Here is a tiny trained network, its code and every weight. The questions are about switching its units off for an input and a target symbol, where a switched-off unit gives its printed mean instead of its output.

import numpy as np


def w(rows, s, z=0):
    codes = np.array(rows[::2]) - 128.0
    scale = np.full(codes.shape[1], s)
    scale[-1] = z or s
    return codes * scale


def f(y):
    return np.maximum(y, 0)


def softmax(a):
    e = np.exp(a - a.max(-1, keepdims=True))
    return e / e.sum(-1, keepdims=True)


def log_softmax(a):
    a = a - a.max(-1, keepdims=True)
    return a - np.log(np.exp(a).sum(-1, keepdims=True))


def net(x, mask):
    ids = ['αβζημπστ'.index(c) for c in x.split()]
    T = len(ids)
    res = E[ids] + P[:T]
    r = res
    for j in range(2):
        rows = slice(3 * j, 3 * j + 3)
        q, k, v = (r @ M[0][rows].T for M in (Q, K, V))
        z = softmax(np.where(np.tri(T) > 0, q @ k.T / 3**0.5, -1e9)) @ v
        o = O[0][rows]
        res = res + np.where(mask[j], z, o[:, -1]) @ o[:, :-1]
    y = f(res @ A[0][:, :-1].T + A[0][:, -1])
    res = res + np.where(mask[2:14], y, B[0][:, -1]) @ B[0][:, :-1]
    return log_softmax(res[-1] @ U[:, :-1].T + U[:, -1])


Q, K, V, O, A, B = {}, {}, {}, {}, {}, {}
E = w([
[107,125,150],'α',
[102,127,153],'β',
[210,254,88],'ζ',
[114,137,160],'η',
[150,216,163],'μ',
[127,142,168],'π',
[46,100,167],'σ',
[109,74,23],'τ',
],0.019)
P = w([
[1,140,10],'0',
[253,131,238],'1',
[196,144,199],'2',
[164,151,180],'3',
[105,153,129],'4',
[118,179,145],'5',
[98,189,125],'6',
[93,200,124],'7',
[101,222,109],'8',
[100,229,106],'9',
[72,235,85],'10',
],0.0073)
Q[0] = w([
[218,153,164],'head 1',
[129,137,128],'head 1',
[138,71,134],'head 1',
[198,1,113],'head 2',
[85,66,40],'head 2',
[147,144,179],'head 2',
],0.0098)
K[0] = w([
[119,209,72],'head 1',
[139,139,138],'head 1',
[78,92,78],'head 1',
[20,2,197],'head 2',
[184,41,108],'head 2',
[153,196,172],'head 2',
],0.0057)
V[0] = w([
[114,18,129],'head 1',
[186,212,32],'head 1',
[155,62,184],'head 1',
[255,176,92],'head 2',
[144,142,18],'head 2',
[251,109,23],'head 2',
],0.0095)
O[0] = w([
[241,158,170,4],'head 1',
[75,62,177,170],'head 1',
[153,138,73,76],'head 1',
[167,167,56,254],'head 2',
[127,119,6,133],'head 2',
[90,117,16,116],'head 2',
],0.011,0.0071)
A[0] = w([
[105,167,174,229],'neuron 1',
[160,102,94,187],'neuron 2',
[252,131,163,252],'neuron 3',
[90,98,104,117],'neuron 4',
[85,102,136,217],'neuron 5',
[99,129,143,83],'neuron 6',
[144,96,120,161],'neuron 7',
[204,107,174,43],'neuron 8',
[175,148,111,252],'neuron 9',
[119,60,123,80],'neuron 10',
[95,63,148,24],'neuron 11',
[112,58,143,144],'neuron 12',
],0.016,0.0041)
B[0] = w([
[73,43,144,253],'neuron 1',
[85,83,204,163],'neuron 2',
[212,61,141,177],'neuron 3',
[138,139,225,207],'neuron 4',
[245,95,144,197],'neuron 5',
[109,182,112,160],'neuron 6',
[81,90,154,133],'neuron 7',
[26,234,66,161],'neuron 8',
[204,91,106,149],'neuron 9',
[74,228,133,143],'neuron 10',
[213,158,41,148],'neuron 11',
[251,104,88,149],'neuron 12',
],0.013)
U = w([
[166,73,144,217],'α',
[1,122,148,181],'β',
[179,247,167,155],'ζ',
[118,166,98,62],'η',
[139,251,162,186],'μ',
[120,148,83,35],'π',
[115,143,64,85],'σ',
[123,190,135,3],'τ',
],0.0091,0.0045)

Each question gives the input, a string of symbols that net reads in full, and the target symbol t.
The units are the heads (3 rows each of Q, K, V and O) and the neurons (one row each of A and B). Each row of codes is followed by its name. A weight is (code - 128) times the scale printed after its matrix; where a second scale follows, it is the last column's (O, A, B and U).
mask holds one flag per unit, heads first, then neurons. A switched-off unit (its flag False) gives its mean, the last column of its rows in O or B, instead of its output. The means were averaged over made-up inputs and are rounded, as every weight is.
A unit's drop is (log p(t) with every unit on - log p(t) with that unit switched off) / (log p(t) with every unit on - log p(t) with every unit switched off).
The circuit of an input: a set's keep is (log p(t) with only the set's units on - log p(t) with every unit switched off) / (log p(t) with every unit on - log p(t) with every unit switched off). Starting from the 12 units with the biggest drops (on a tie, the unit counted first), units are removed one at a time, each time the one whose removal leaves the highest keep (on an exact tie, the one counted first), for as long as the keep stays at least 0.8.
circuit, biggest first: the units of the circuit, biggest drop first
unit that matters most: the unit with the biggest drop
k most important neurons: the k neurons with the biggest drops, biggest first
heads that matter: for each layer, one digit per head in row order, 1 if its drop is at least 0.15 and else 0, layers parted by /
drop of u: that unit's drop, to one decimal
input μ μ μ ζ μ σ, target ζ: circuit, biggest first => [neuron 1; neuron 4; neuron 5; head 2]
input β σ π ζ, target β: heads that matter => 11
input σ τ μ μ, target β: circuit, biggest first => [neuron 1; neuron 5; head 2]
input β α η α β μ σ, target α: 4 most important neurons => [neuron 8; neuron 5; neuron 10; neuron 2]
input β α σ μ, target α: unit that matters most => neuron 3
input α β η τ μ, target α: circuit, biggest first => [head 1; head 2; neuron 3; neuron 1]
input β τ β τ, target β: 3 most important neurons => [neuron 2; neuron 5; neuron 10]
input η β ζ σ τ η σ μ μ μ ζ, target β: heads that matter => 10
input τ τ η τ, target β: 4 most important neurons => [neuron 2; neuron 10; neuron 3; neuron 7]
input ζ η β, target ζ: 2 most important neurons => [neuron 1; neuron 10]
input ζ τ α, target ζ: 3 most important neurons => [neuron 1; neuron 10; neuron 4]
input ζ π η, target ζ: drop of head 2 => 0.3
input μ μ π η β α σ η μ μ, target β: drop of head 1 => 0.2
input π μ π π σ, target α: drop of head 1 => -0.3
input ζ μ α, target ζ: unit that matters most => head 1
